Here is a tiny trained network, its code and every weight. The questions are about switching its units off for an input and a target symbol, where a switched-off unit gives its printed mean instead of its output.

import numpy as np


def w(rows, s, z=0):
    codes = np.array(rows[::2]) - 128.0
    scale = np.full(codes.shape[1], s)
    scale[-1] = z or s
    return codes * scale


def norm(h):
    return h / np.sqrt((h * h).mean(-1, keepdims=True) + 1e-5)


def softmax(a):
    e = np.exp(a - a.max(-1, keepdims=True))
    return e / e.sum(-1, keepdims=True)


def log_softmax(a):
    a = a - a.max(-1, keepdims=True)
    return a - np.log(np.exp(a).sum(-1, keepdims=True))


def net(x, mask):
    ids = ['βλμστφψω'.index(c) for c in x.split()]
    T = len(ids)
    res = E[ids] + P[:T]
    u = 0
    for l in range(3):
        r = norm(res)
        for j in range(2):
            rows = slice(2 * j, 2 * j + 2)
            q, k, v = (r @ M[l][rows].T for M in (Q, K, V))
            z = softmax(np.where(np.tri(T) > 0, q @ k.T / 2**0.5, -1e9)) @ v
            o = O[l][rows]
            res = res + np.where(mask[u + j], z, o[:, -1]) @ o[:, :-1]
        u += 2
    return log_softmax(norm(res)[-1] @ U[:, :-1].T + U[:, -1])


Q, K, V, O = {}, {}, {}, {}
E = w([
[187,4,130,37],'β',
[209,157,138,170],'λ',
[78,102,209,21],'μ',
[85,176,124,163],'σ',
[90,154,101,77],'τ',
[150,143,115,135],'φ',
[203,202,61,106],'ψ',
[182,213,233,99],'ω',
],0.019)
P = w([
[152,108,165,152],'0',
[169,121,130,121],'1',
[96,99,217,183],'2',
[166,127,103,89],'3',
[75,108,235,183],'4',
[157,128,96,74],'5',
[65,117,234,166],'6',
[156,127,94,72],'7',
[69,119,254,183],'8',
[168,129,92,74],'9',
],0.0066)
Q[0] = w([
[152,128,36,147],'L0H0',
[178,1,115,85],'L0H0',
[195,45,173,26],'L0H1',
[156,92,92,110],'L0H1',
],0.024)
K[0] = w([
[131,105,29,197],'L0H0',
[159,3,157,117],'L0H0',
[219,130,222,6],'L0H1',
[154,175,153,94],'L0H1',
],0.022)
V[0] = w([
[164,248,201,85],'L0H0',
[121,148,208,96],'L0H0',
[153,104,143,95],'L0H1',
[165,104,142,114],'L0H1',
],0.015)
O[0] = w([
[168,250,200,192,245],'L0H0',
[185,198,125,110,152],'L0H0',
[172,131,64,99,82],'L0H1',
[141,132,69,85,81],'L0H1',
],0.011,0.012)
Q[1] = w([
[186,102,248,45],'L1H0',
[9,151,125,125],'L1H0',
[61,146,218,159],'L1H1',
[135,175,123,46],'L1H1',
],0.017)
K[1] = w([
[172,94,179,4],'L1H0',
[25,110,130,130],'L1H0',
[176,63,219,32],'L1H1',
[119,199,81,101],'L1H1',
],0.016)
V[1] = w([
[237,53,212,66],'L1H0',
[167,83,56,208],'L1H0',
[115,1,173,103],'L1H1',
[107,152,57,239],'L1H1',
],0.012)
O[1] = w([
[167,128,255,54,99],'L1H0',
[149,64,145,202,46],'L1H0',
[126,3,118,124,2],'L1H1',
[170,187,77,223,108],'L1H1',
],0.0089,0.0097)
Q[2] = w([
[24,132,252,132],'L2H0',
[45,236,34,67],'L2H0',
[117,84,55,182],'L2H1',
[49,117,193,171],'L2H1',
],0.02)
K[2] = w([
[139,170,254,171],'L2H0',
[16,161,82,188],'L2H0',
[172,79,126,114],'L2H1',
[36,81,101,129],'L2H1',
],0.026)
V[2] = w([
[41,151,103,66],'L2H0',
[148,177,230,100],'L2H0',
[109,8,31,130],'L2H1',
[184,192,8,158],'L2H1',
],0.013)
O[2] = w([
[180,120,123,178,128],'L2H0',
[110,126,43,108,188],'L2H0',
[173,251,106,94,6],'L2H1',
[157,72,93,25,140],'L2H1',
],0.011,0.023)
U = w([
[147,21,130,69,254],'β',
[248,71,129,175,103],'λ',
[112,134,189,11,123],'μ',
[66,126,149,190,142],'σ',
[62,175,40,44,121],'τ',
[136,42,15,157,11],'φ',
[190,173,35,139,167],'ψ',
[178,223,184,107,109],'ω',
],0.017,0.0038)

Each question gives the input, a string of symbols that net reads in full, and the target symbol t.
The units are the heads (2 rows each of Q, K, V and O). Each row of codes is followed by its name. A weight is (code - 128) times the scale printed after its matrix; where a second scale follows, it is the last column's (O and U).
mask holds one flag per head, layer by layer. A switched-off head (its flag False) gives its mean, the last column of its rows in O, instead of its output. The means were averaged over made-up inputs and are rounded, as every weight is.
A unit's drop is (log p(t) with every unit on - log p(t) with that unit switched off) / (log p(t) with every unit on - log p(t) with every unit switched off).
The circuit of an input: a set's keep is (log p(t) with only the set's units on - log p(t) with every unit switched off) / (log p(t) with every unit on - log p(t) with every unit switched off). Starting from all 6 units, units are removed one at a time, each time the one whose removal leaves the highest keep (on an exact tie, the one counted first), for as long as the keep stays at least 0.8.
circuit, biggest first: the units of the circuit, biggest drop first
which heads matter: for each layer, one digit per head in row order, 1 if its drop is at least 0.15 and else 0, layers parted by /
drop when u is switched off: that unit's drop, to one decimal
input σ β τ φ φ τ ψ, target β: which heads matter => 00 / 11 / 00
input σ σ φ λ ψ ψ φ μ λ, target μ: which heads matter => 00 / 11 / 00
input μ μ σ μ τ, target μ: circuit, biggest first => (L1H0)
input ω ψ λ, target ω: which heads matter => 10 / 00 / 00
input τ λ ψ β λ, target β: which heads matter => 00 / 00 / 00
input σ λ λ σ ω μ λ, target μ: circuit, biggest first => (L1H0 L1H1)
input β ψ ψ φ λ, target β: which heads matter => 01 / 00 / 00
input τ τ σ ω τ, target ω: which heads matter => 10 / 00 / 00
input σ β ψ, target β: which heads matter => 00 / 01 / 00
input τ φ λ, target λ: circuit, biggest first => (L1H1 L0H1 L2H1)
input μ ψ ψ, target μ: drop when L0H1 is switched off => 0.5
input ψ φ ψ, target ψ: drop when L1H1 is switched off => 1.8
input σ λ ω φ λ, target ω: drop when L2H0 is switched off => 0.0
input ω τ λ τ, target τ: circuit, biggest first => (L0H1)
input τ φ σ ψ σ μ τ, target μ: drop when L2H0 is switched off => 0.0
